[-134 59 -101 23 -207 229 -66 -779 -112 207 -132 -119 160 -327 -150 -180 153 -209 -60 -42 -50 259 -45 199 -236 199 -52 111 8 147 -3 124 778 -88 53 -54 323 -33 60 -84 160 -55 30 255]  X > RF
[349 96 -120 -318 -58 -299 231 9 -8 -91 -59 76 -163 -4 -138 40 -107 -144 -35 -36 -53 -19 -55 -104 46 96 3 -70 -84 -196 14 78 54 16 16 -214 304 42 -41 -114 45 -18 236 245]  R > Zn
[410 341 -166 -250 -188 -192 234 -223 -183 -183 37 257 -30 287 -178 1 -161 -14 -29 -60 -102 175 -79 51 431 97 49 25 58 65 16 178 320 74 -53 -305 120 -58 -92 31 5 42 141 238]  R > Zn
[23 56 -117 44 5 3 -124 29 -57 6 -177 -9 113 99 -3 -109 -34 45 -36 69 -116 42 -4 95 -262 175 40 386 -160 177 -86 -88 429 -166 -70 147 326 91 13 -39 -141 28 32 -25]  E > DZ
[496 112 -158 -251 -98 -25 391 -49 -66 -175 145 67 -167 -137 -178 2 -237 -112 -11 -127 -155 5 -486 -28 -10 295 -108 -58 -42 -70 -13 95 457 119 -159 -238 -316 94 69 -42 -43 -69 132 296]  R > Zn
[314 50 -61 99 -173 180 -260 1 -132 283 228 -445 20 -538 -41 -158 117 13 -132 65 -150 314 -277 221 -333 278 -177 -117 79 288 -31 -332 699 -357 686 -447 -105 128 71 -45 121 -115 114 -279]  G > SD
[-100 87 -225 170 98 30 47 1 57 170 -311 -208 -26 -117 -99 -163 -139 -243 63 -86 116 -128 -146 -123 -379 110 12 220 48 119 83 -100 291 -210 -76 319 255 -157 -41 -185 -47 -47 41 395]  X > Jb
[114 136 -156 181 -76 252 -222 -42 -58 147 36 -142 94 -190 -62 -151 52 -100 38 88 -128 101 -212 169 -202 27 -25 162 60 228 -205 -164 663 -98 134 59 -225 175 176 -66 41 92 34 -119]  G > SD
[-32 -173 -277 330 4 48 -199 -48 12 76 -180 -482 -19 -160 94 -139 -82 -245 -86 106 59 -18 8 69 -234 241 25 201 -84 67 107 -224 148 -311 93 202 115 100 -47 -53 -217 9 -12 -126]  E > DZ
[39 -228 -32 202 69 -46 -167 -1 12 32 -220 -138 -14 -223 21 -57 -343 -116 -113 74 38 -93 102 -4 -4 105 -24 467 -219 98 -19 -143 232 -490 -63 97 123 151 -87 -308 -192 43 66 -54]  E > Fc
[-48 -196 -105 322 36 75 128 18 62 76 -87 -48 13 48 -165 -62 14 -205 -12 316 -254 -148 6 -135 -213 215 52 505 -185 -17 -97 -129 170 -251 -79 386 201 222 -65 -156 -123 127 -55 125]  E > Fc
[-92 -57 75 -34 129 37 53 70 -108 237 -178 -203 12 -60 15 -6 98 -189 -142 -82 67 122 126 -158 -314 217 -42 170 41 -27 -98 -55 292 -76 -19 26 352 -56 82 -138 119 -156 122 246]  X > RF
[-82 41 25 -228 -114 129 18 -64 -12 306 -87 -44 -76 -368 -318 132 -126 -44 -139 -17 142 10 50 -38 -373 102 -67 -85 -206 87 -222 -158 219 -398 393 -83 207 -60 31 -90 256 -400 120 259]  G > JG
[61 -83 53 -95 2 50 33 26 -172 131 -165 -85 68 -95 -216 108 -398 -33 -190 32 -16 166 -37 -69 -213 206 -43 275 -45 92 -159 -114 381 -220 110 -17 164 71 66 -61 181 -183 51 86]  G > JG
[-321 148 12 -44 17 68 90 62 -35 85 -195 47 30 -52 -20 206 -91 27 -147 4 96 219 6 -28 -213 25 6 363 -74 0 -236 153 27 -195 80 131 391 -155 -88 -188 108 -229 20 150]  X > Jb
[93 79 116 -150 39 119 -64 102 3 318 -80 -181 -67 -279 -145 -107 -44 5 -109 -41 7 56 77 -25 -336 96 -145 -224 -146 57 77 -15 -284 -314 368 0 -25 -77 -38 -113 122 -121 177 -67]  G > SD
[315 138 -185 -342 -79 -159 325 -82 -73 -20 -6 91 -222 81 -117 53 -222 -176 -91 -96 50 97 -5 -77 -126 80 33 -100 -67 227 -27 33 262 169 -228 -97 151 -88 -31 -34 237 -46 93 439]  R > MC
[-10 42 67 -126 -66 117 -15 61 36 136 -66 -49 108 -223 -237 15 -55 -9 -93 0 217 77 -37 16 -323 220 -43 210 34 206 -103 -149 255 -230 348 -70 182 111 -9 -220 -6 -327 185 152]  G > JG
[8 123 102 15 20 256 -246 190 21 197 48 -33 33 -261 -138 -10 40 196 75 -13 37 298 -130 225 -248 -51 -103 -199 72 99 -170 -234 131 -131 423 -15 -381 -22 400 64 220 -171 -108 -157]  G > SD
[19 -145 -144 263 -15 213 20 -54 -32 80 -166 -117 -254 -157 -54 -82 -3 -4 6 -17 -149 86 78 109 -90 148 -166 277 -89 -13 -20 8 382 -251 -38 123 -104 146 39 -49 -187 78 94 -81]  E > DZ
[2 46 -17 -88 121 173 -45 66 -33 226 172 -160 56 -198 -169 414 8 -81 -157 171 9 74 -68 -13 -341 382 -152 -11 -148 103 -161 -27 287 -231 207 -15 142 152 55 -132 205 -113 -132 87]  G > SD
[80 81 -150 195 8 153 -79 33 -87 57 -46 -137 61 -177 -74 -161 -72 -51 -60 177 -195 273 -56 55 -151 355 -85 230 -114 141 20 -204 448 -496 36 192 168 357 138 -145 -100 189 -16 150]  E > DZ
[8 -73 -17 137 205 19 37 77 -9 111 -281 -270 -96 -163 -32 13 -58 -76 -120 277 -104 40 93 -79 -174 141 -101 207 -173 67 -98 -145 92 -291 -160 117 389 267 76 -15 -127 -15 97 -3]  E > Fc
[599 111 -298 -54 -100 18 37 -197 -262 -42 183 -16 -3 -119 -297 -89 -9 -173 -18 -23 -76 5 -159 138 29 300 230 21 158 34 128 85 470 197 -239 -259 331 65 -119 34 -43 -20 89 225]  R > MC
[151 45 25 -62 -250 253 -79 154 -146 100 -243 -68 72 -185 -115 68 24 -20 -46 -122 -25 104 -56 75 -215 176 -163 179 48 79 -122 -92 418 -103 223 -129 -34 210 54 29 81 -168 14 6]  G > SD
